Below is a small trained network, with its code and all its weights. Each question gives an input and a class and asks what happens when units are switched off, that is, made to give their printed mean instead of their output.

import numpy as np


def w(rows, s, z=0):
    codes = np.array(rows[::2]) - 128.0
    scale = np.full(codes.shape[1], s)
    scale[-1] = z or s
    return codes * scale


def norm(h):
    return h / np.sqrt((h * h).mean(-1, keepdims=True) + 1e-5)


def f(y):
    return y / 2 * (1 + np.tanh(0.7978845608 * (y + 0.044715 * y**3)))


def log_softmax(a):
    a = a - a.max(-1, keepdims=True)
    return a - np.log(np.exp(a).sum(-1, keepdims=True))


def net(x, mask):
    res = np.array(x, float).reshape(1, 8) / 4 @ E
    u = 0
    for l in range(2):
        y = f(norm(res) @ A[l][:, :-1].T + A[l][:, -1])
        res = res + np.where(mask[u : u + 15], y, B[l][:, -1]) @ B[l][:, :-1]
        u += 15
    return log_softmax(norm(res)[-1] @ U[:, :-1].T + U[:, -1])


A, B = {}, {}
E = w([
[179,58,178,195,170],'x0',
[176,142,35,151,215],'x1',
[220,76,222,199,147],'x2',
[105,107,201,24,125],'x3',
[108,140,100,193,2],'x4',
[169,214,153,142,140],'x5',
[126,158,96,75,108],'x6',
[141,189,210,154,66],'x7',
],0.0052)
A[0] = w([
[122,75,47,166,214,94],'L0N0',
[199,145,105,108,216,20],'L0N1',
[126,130,40,102,105,56],'L0N2',
[167,84,203,163,155,117],'L0N3',
[135,77,202,131,155,41],'L0N4',
[179,137,106,116,199,3],'L0N5',
[160,68,1,155,41,140],'L0N6',
[127,187,162,67,108,142],'L0N7',
[27,160,136,31,91,164],'L0N8',
[75,95,195,139,179,181],'L0N9',
[151,196,145,134,194,102],'L0N10',
[128,105,60,173,88,69],'L0N11',
[148,111,75,166,58,176],'L0N12',
[85,207,2,81,139,146],'L0N13',
[222,139,84,122,233,49],'L0N14',
],0.0081,0.0042)
B[0] = w([
[152,195,85,103,106,189],'L0N0',
[244,96,96,94,200,156],'L0N1',
[34,59,148,155,112,140],'L0N2',
[109,37,123,89,92,186],'L0N3',
[105,36,158,177,84,141],'L0N4',
[201,90,99,101,169,133],'L0N5',
[25,156,89,205,214,201],'L0N6',
[126,180,99,139,25,185],'L0N7',
[154,143,41,30,70,254],'L0N8',
[154,99,181,132,18,184],'L0N9',
[150,95,78,104,123,162],'L0N10',
[41,138,127,173,184,140],'L0N11',
[110,199,75,209,227,182],'L0N12',
[107,2,157,119,107,239],'L0N13',
[215,156,74,30,197,190],'L0N14',
],0.0065,0.005)
A[1] = w([
[73,3,253,126,92,5],'L1N0',
[143,28,211,122,94,12],'L1N1',
[137,202,46,128,40,202],'L1N2',
[85,163,136,47,171,57],'L1N3',
[119,167,139,65,70,3],'L1N4',
[173,101,176,27,120,56],'L1N5',
[166,95,99,112,110,144],'L1N6',
[121,37,234,112,115,27],'L1N7',
[88,75,51,85,154,128],'L1N8',
[129,85,63,170,105,160],'L1N9',
[172,85,160,208,189,149],'L1N10',
[171,130,131,104,125,97],'L1N11',
[109,109,178,129,186,121],'L1N12',
[51,148,132,203,149,120],'L1N13',
[196,138,139,71,231,12],'L1N14',
],0.0071,0.0037)
B[1] = w([
[207,33,170,188,131,168],'L1N0',
[106,60,222,255,99,153],'L1N1',
[168,196,250,81,104,252],'L1N2',
[102,66,59,108,49,127],'L1N3',
[142,135,32,71,55,145],'L1N4',
[75,168,55,201,120,184],'L1N5',
[61,50,173,89,158,168],'L1N6',
[118,54,253,206,42,150],'L1N7',
[42,83,162,83,63,200],'L1N8',
[76,183,157,87,179,175],'L1N9',
[80,166,128,68,103,175],'L1N10',
[99,162,123,109,163,136],'L1N11',
[132,167,68,121,89,119],'L1N12',
[144,209,87,166,175,166],'L1N13',
[234,24,34,123,235,167],'L1N14',
],0.0058,0.0045)
U = w([
[148,196,140,29,14,83],'0',
[160,9,231,200,76,154],'1',
[134,232,182,187,104,2],'2',
[39,156,40,182,197,191],'3',
[220,37,38,59,255,134],'4',
[37,112,68,43,75,219],'5',
],0.0092,0.0058)

Each question gives the input, the list of numbers given to net, and the class t.
The units are the neurons (one row each of A and B). Each row of codes is followed by its name. A weight is (code - 128) times the scale printed after its matrix; where a second scale follows, it is the last column's (A, B and U).
mask holds one flag per neuron, layer by layer. A switched-off neuron (its flag False) gives its mean, the last column of its row in B, instead of its output. The means were averaged over made-up inputs and are rounded, as every weight is.
A unit's drop is (log p(t) with every unit on - log p(t) with that unit switched off) / (log p(t) with every unit on - log p(t) with every unit switched off).
The circuit of an input: a set's keep is (log p(t) with only the set's units on - log p(t) with every unit switched off) / (log p(t) with every unit on - log p(t) with every unit switched off). Starting from the 12 units with the biggest drops (on a tie, the unit counted first), units are removed one at a time, each time the one whose removal leaves the highest keep (on an exact tie, the one counted first), for as long as the keep stays at least 0.8.
units of the circuit, in order: the units of the circuit, biggest drop first
k most important neurons: the k neurons with the biggest drops, biggest first
drop of u: that unit's drop, to one decimal
input [4,-3,-3,0,2,2,0,1], class 2: 2 most important neurons : (L0N12, L0N13)
input [-2,6,-6,4,8,0,0,-6], class 3: units of the circuit, in order : (L0N6)
input [-7,2,6,-1,7,7,-6,-1], class 3: units of the circuit, in order : (L0N12, L0N9)
input [-5,-8,7,-7,-8,2,7,-2], class 1: 4 most important neurons : (L0N8, L0N12, L0N4, L0N3)
input [-5,3,3,-4,7,4,7,2], class 3: units of the circuit, in order : (L0N6, L0N12)
input [-3,6,-6,0,7,3,0,5], class 3: units of the circuit, in order : (L0N6, L0N12)
input [4,-2,-1,-1,2,0,0,3], class 2: units of the circuit, in order : (L0N13, L0N12)
input [-3,8,3,-3,4,8,7,1], class 4: units of the circuit, in order : (L0N14, L0N13)
input [-4,-6,3,-1,-3,-4,4,-1], class 0: 2 most important neurons : (L1N2, L0N13)
input [-3,-2,-1,-1,7,-7,-1,-5], class 3: drop of L0N6 : 0.2
input [-8,2,2,-7,-4,-2,-5,4], class 4: drop of L0N14 : 0.3
input [0,-7,3,-4,-3,-7,8,-2], class 1: drop of L0N0 : 0.5
input [-3,7,7,1,4,-4,-5,-7], class 3: drop of L0N6 : 0.8
input [7,6,4,-5,-5,4,-7,7], class 4: most important neuron : (L0N14)
